[-69  82 -21 -30   4  32] → -69
[-28 -66  60  88 -83] → -28
[  9 -36 -22  58 -27  76] → 9
[-45 -24 -12 -77   0] → -45
[ 23  57   1  22  13  71 -69] → 23
[ 45 -38 -13  16 -70 -19] → 45
---
[[  4.147  20.605 -16.844   7.424]
 [-10.878  -4.900   9.119  16.294]] => 20.605, -16.844

[-149.5 -130.2  110.7   -5.7  106.5] => 110.7, -149.5

[-0.02 -0.09  0.14 -0.13] => 0.14, -0.13

[-1.2  1.6  1.0 -0.9 -1.4] => 1.6, -1.4

[[ 18.773  14.979  -4.653  -6.630  19.747]
 [  7.930  -4.472   5.131 -14.894   5.268]] => 19.747, -14.894

[[ 1.40  0.24  2.00  1.46  0.60  1.45  1.04]
 [ 1.54  2.42  1.83  1.59 -1.81  0.90  1.49]
 [ 1.65  2.22  1.86  1.73  1.95  1.40  1.50]] => 2.42, -1.81

[ 0.37  1.32 -1.44 -0.06] => 1.32, -1.44
---
[243 114 134  22] gives 114
[-38  45  36  19  39  27  34] gives 39
[5 2 5 8] gives 2
[8457 5256 4336 1560 3987] gives 4336
[-629 -593 -586  572 -458 -734] gives 572
[318 100 793 538] gives 100
[4900 1541 9580 6918] gives 1541
---
array([[156,  53, 199,  37, 124],
       [ 45,  96,  88,  99, 127],
       [ 54,   6,  97, 154,  83]]) 37

array([140, 212,  31,  95, 177, 175, 168]) 175

array([[748, 884, 464, 309],
       [452, 365, 911, 829],
       [454, 813,  89, 683]]) 464

array([7661, 2634, 8244, 7228]) 8244

array([8183, 2375, 3052, 3631, 7915, 4290, 4310]) 4290

array([ 59, 281, 709, 759, 873, 337, 732]) 337

array([[-472, -309,  603,  190,  203,  374,  181],
       [ 582, -336, -525,  207, -695,  105,   67]]) 374

array([3620, 1003, 5314, 8382]) 5314

array([3, 8, 6, 4, 1]) 4

array([-29,  40, -17, -39, -44]) -39
---
[[-18, -38, -16, -21, -38, -24, -20], [-4, 3, 29, -2, -36, -38, -20], [-18, -30, -43, -22, -31, -24, -48]]: -31
[108, 80, 24, 153, 191]: 24
[39, -46, -20, 33, 7]: -20
[-42, 11, 30, -14, 46]: 30
[[41, 19, 42, -9, -2, -32, 49], [7, 36, 14, 33, -26, 19, 0], [49, 5, -11, 22, -31, -24, 48]]: -31
[2, 2, 4, 1, 5, 8]: 1
[[0, -50, 37, 8], [9, -29, -14, 28]]: -29
[81, 52, 14, 89, 88, 67]: 89
[[8, 4, 6, 6, 6, 8], [7, 1, 7, 8, 4, 6]]: 8
[[27, 20, -15, 0, 8], [-41, -31, 24, -29, 0]]: 24
---
Input:
[[ 71 -10 -31  28]
 [ 55  17 -16  49]
 [-37 -50 -75  37]]
Output: 71, -75

Input: [-20 -81  13 -19   7]
Output: 13, -81

Input:
[[ 19  11 -13  20  -2]
 [-45 -76 -18 -34  24]
 [-39 -55 -24 -21  21]]
Output: 24, -76

Input:
[[ -1  15 -88 -22]
 [-25 -23 -64 -81]
 [ 20 -13 -34  88]]
Output: 88, -88

Input:
[[ 40  16  17  38 -69 -24 -14]
 [ 37  -2  -5 -41  11 -66   6]
 [ 46  14  53   0  -1  28  90]]
Output: 90, -69

Input:
[[-50 -10   7 -15 -13]
 [-59 -10 -31 -89 -13]]
Output: 7, -89

Input: [-54 -69 -28 -30  37 -53]
Output: 37, -69
---
[-60  49  45  73 -10  39] result: -60
[50 63 29 76] result: 50
[-57 -92  55  11] result: -57
[-32 -41 -90  28 -34  70  80] result: -32
[-71   1  43  30] result: -71
[-47  -5  40   5  91] result: -47
---
[[ -8 -63  39 -10  24 -52]
 [ 70  68 -55 -49  44   9]
 [-39 -65  70  18  53 -47]]	53

[[-26  -7 -47  45 -58 -69]
 [ 16  53  56 -30 -52  -5]
 [ 36 -18  -3  21  -3  -5]]	-3

[[ 32 -14 -76  43  21]
 [ 29  60  21 -10 -80]
 [ 31  57  22  13 -91]]	13

[[ -9  35 -78 -34  37]
 [ 42  53  19  -7  -5]
 [-19 -59  25  16  16]]	16

[[-57  73  39 -55  56]
 [-39  42  15 -41  51]
 [  4   1 -35 -24 -37]]	-24

[[ 57  40  16  33  69]
 [ 69 -60 -38  86 -14]
 [ 90 -50 -24  43 -17]]	43

[[ 41  16 -38 -65 -19]
 [ 25  50 -45  56  43]
 [ 93  81  88 -41 -32]]	-41

[[ -3 -35  34 -34   6  57]
 [-65  23 -28  -6 -72  30]
 [ 55  23   4  23  60 -39]]	60
---
((-40, 5, -18, 34, 35), (44, -34, 26, -8, 13)) ⇒ 13
((7579, 8904, 7616, 5917, 4790, 5713, 2554), (8233, 8013, 5736, 6257, 3923, 5060, 2554), (6926, 7122, 6989, 5917, 3923, 5713, 3945)) ⇒ 3945
((764, 571, 327, 553, 210, 614, 471), (661, 399, 321, 17, 369, 700, 262), (519, 142, 643, 171, 564, 721, 489)) ⇒ 489
((67, 73, 3, 73, 41, 80), (46, 48, 37, 7, 12, 86)) ⇒ 86
((21, 399, -201, -526), (68, -340, 142, -105), (-409, -283, 119, 630)) ⇒ 630
(18, 57, 10, 85) ⇒ 85
---
((644, 732, 704, 621, 650, 217), (495, 554, 529, 521, 372, 902)) ==> 372
((192, 56, 69, 3, 236, 203), (148, 85, 92, 17, 202, 169), (192, 58, 64, 15, 234, 201)) ==> 202
((199, -381, 55, 167, -505), (574, 638, 190, 427, -425), (-12, -47, 86, 84, 120)) ==> 427
((30, -2, -49, -11), (-33, -14, 28, -44)) ==> 28
((235, 184, 85, 169, 101), (148, 79, 213, 37, 11), (244, 180, 53, 151, 63)) ==> 37
((162, 171, 110, 150, 73, 40), (99, 93, 172, 108, 65, 85), (94, 163, 51, 192, 90, 129)) ==> 65
---
array([ 398, -990, -745,  976]) | 398, 976

array([[6, 5, 8, 8],
       [8, 8, 1, 1]]) | 6, 1

array([[ 160,  352,  490, -545,  285, -620],
       [ 436, -368,  194,  668,  984, -959]]) | 160, -959

array([8171, 1385, 6601, 5986]) | 8171, 5986

array([1201, 1215, 1035, 3268, 9945]) | 1201, 9945

array([[ 36,  12,  34,  44,  -3, -11,  50],
       [  3,  15,  19, -38,   1,   3,   2]]) | 36, 2

array([[6930, 7010, 3242, 7999, 4891, 7034],
       [5935, 4443, 8285, 7681, 2557, 4091],
       [5475, 3915, 6090, 5794, 8129, 3325]]) | 6930, 3325

array([61, 57,  8, 31, 71, 92]) | 61, 92

array([[31, 93, 13, 13, 79],
       [73, 71, 15, 65, 68],
       [75,  4, 58, 92, 86]]) | 31, 86

array([[589, 642, 720, 433, 216, 740],
       [315, 256, 783,  95, 535, 765],
       [683, 588, 458, 519, 209, 568]]) | 589, 568
---
-73	-13	86	-40	-32 -> -32

80	-85	51	63	-27	-57	44
-21	28	-90	-5	-77	54	-72
-> 54

7	92	-23	-60	-18 -> -18

-21	-11	0	-5	-37	-46
38	-16	0	73	16	82
5	10	-25	9	-8	-18
-> 38

0	-32	66	-12	54	-45
-79	51	36	-76	57	11
-5	-40	85	-18	71	-55
-> 66

-70	-17	-50	-36 -> -50

-71	1	68	74	-54 -> 1

76	80	-27	33	20	32 -> 33

6	22	76	-33 -> 6
---
[[-22  16  47 -34 -36   4 -10]
 [-78 -53  20 -11   7  37 -78]] yields 4

[[ 59  16  24 -10 -48  31  50]
 [ 32  19  83 -18  40   3   5]
 [-65 -13  51  -8  25  47  -1]] yields 3

[[ 27 -49 -52  40 -39]
 [-10 -51  21  68  18]
 [ -7  21 -45  16 -29]] yields 68

[[-93 -11 -67   3 -37]
 [-24   5 -52  82  46]] yields 3

[[ -6  80   0  63 -81]
 [ 64   3 -79  -3  13]] yields 63

[[-36   1 -12 -69  31]
 [  3  11   8  78 -31]] yields -69
---
[ 786   76  -90 -133  396 -867] ==> 786, 396

[1 6 5 5 0 8 5] ==> 8, 6

[ 31 -31 -24   1 -26 -27 -20] ==> 31, 1

[6863 5029 9859 2962] ==> 9859, 6863

[[188  73  93 138]
 [ 32 143 107 194]
 [123 179 187  54]] ==> 194, 188

[[3 3 6 3 4]
 [1 4 6 4 4]
 [8 6 3 6 7]] ==> 8, 7
---
[[-71 -24  -1  46 -23  43]
 [-10 -36 -41  58   9   4]
 [-28 -19  -6  51   7  -3]] -> 58, -71

[-71  17 -31   0  -3] -> 17, -71

[ 90 -53  55  72  39 -50] -> 90, -53

[-19   5 -12  35  40 -77] -> 40, -77

[ 72 -17 -60  19 -64] -> 72, -64

[  5   1 -17  71] -> 71, -17

[[ 32  10 -58 -83 -50]
 [  2  43 -58 -26  18]] -> 43, -83
---
[[-60 -42  34  53 -93  24]
 [-58 -38  38  51 -93  28]
 [-34 -19  26  25 -65  29]] result: 26

[[-18  35  14 -21]
 [ -9   0 -49  96]] result: -49

[-80  16 -27  60 -40 -70] result: -27

[  5   9  37  78  19 -19  61] result: 37

[[ 50  84  44  89 -15]
 [ 60 -43  49 -86 -87]
 [ 74 -95 -85 -44  74]] result: -85

[-69  26 -36 -13  -1] result: -36

[  8  75 -54  12  94] result: -54
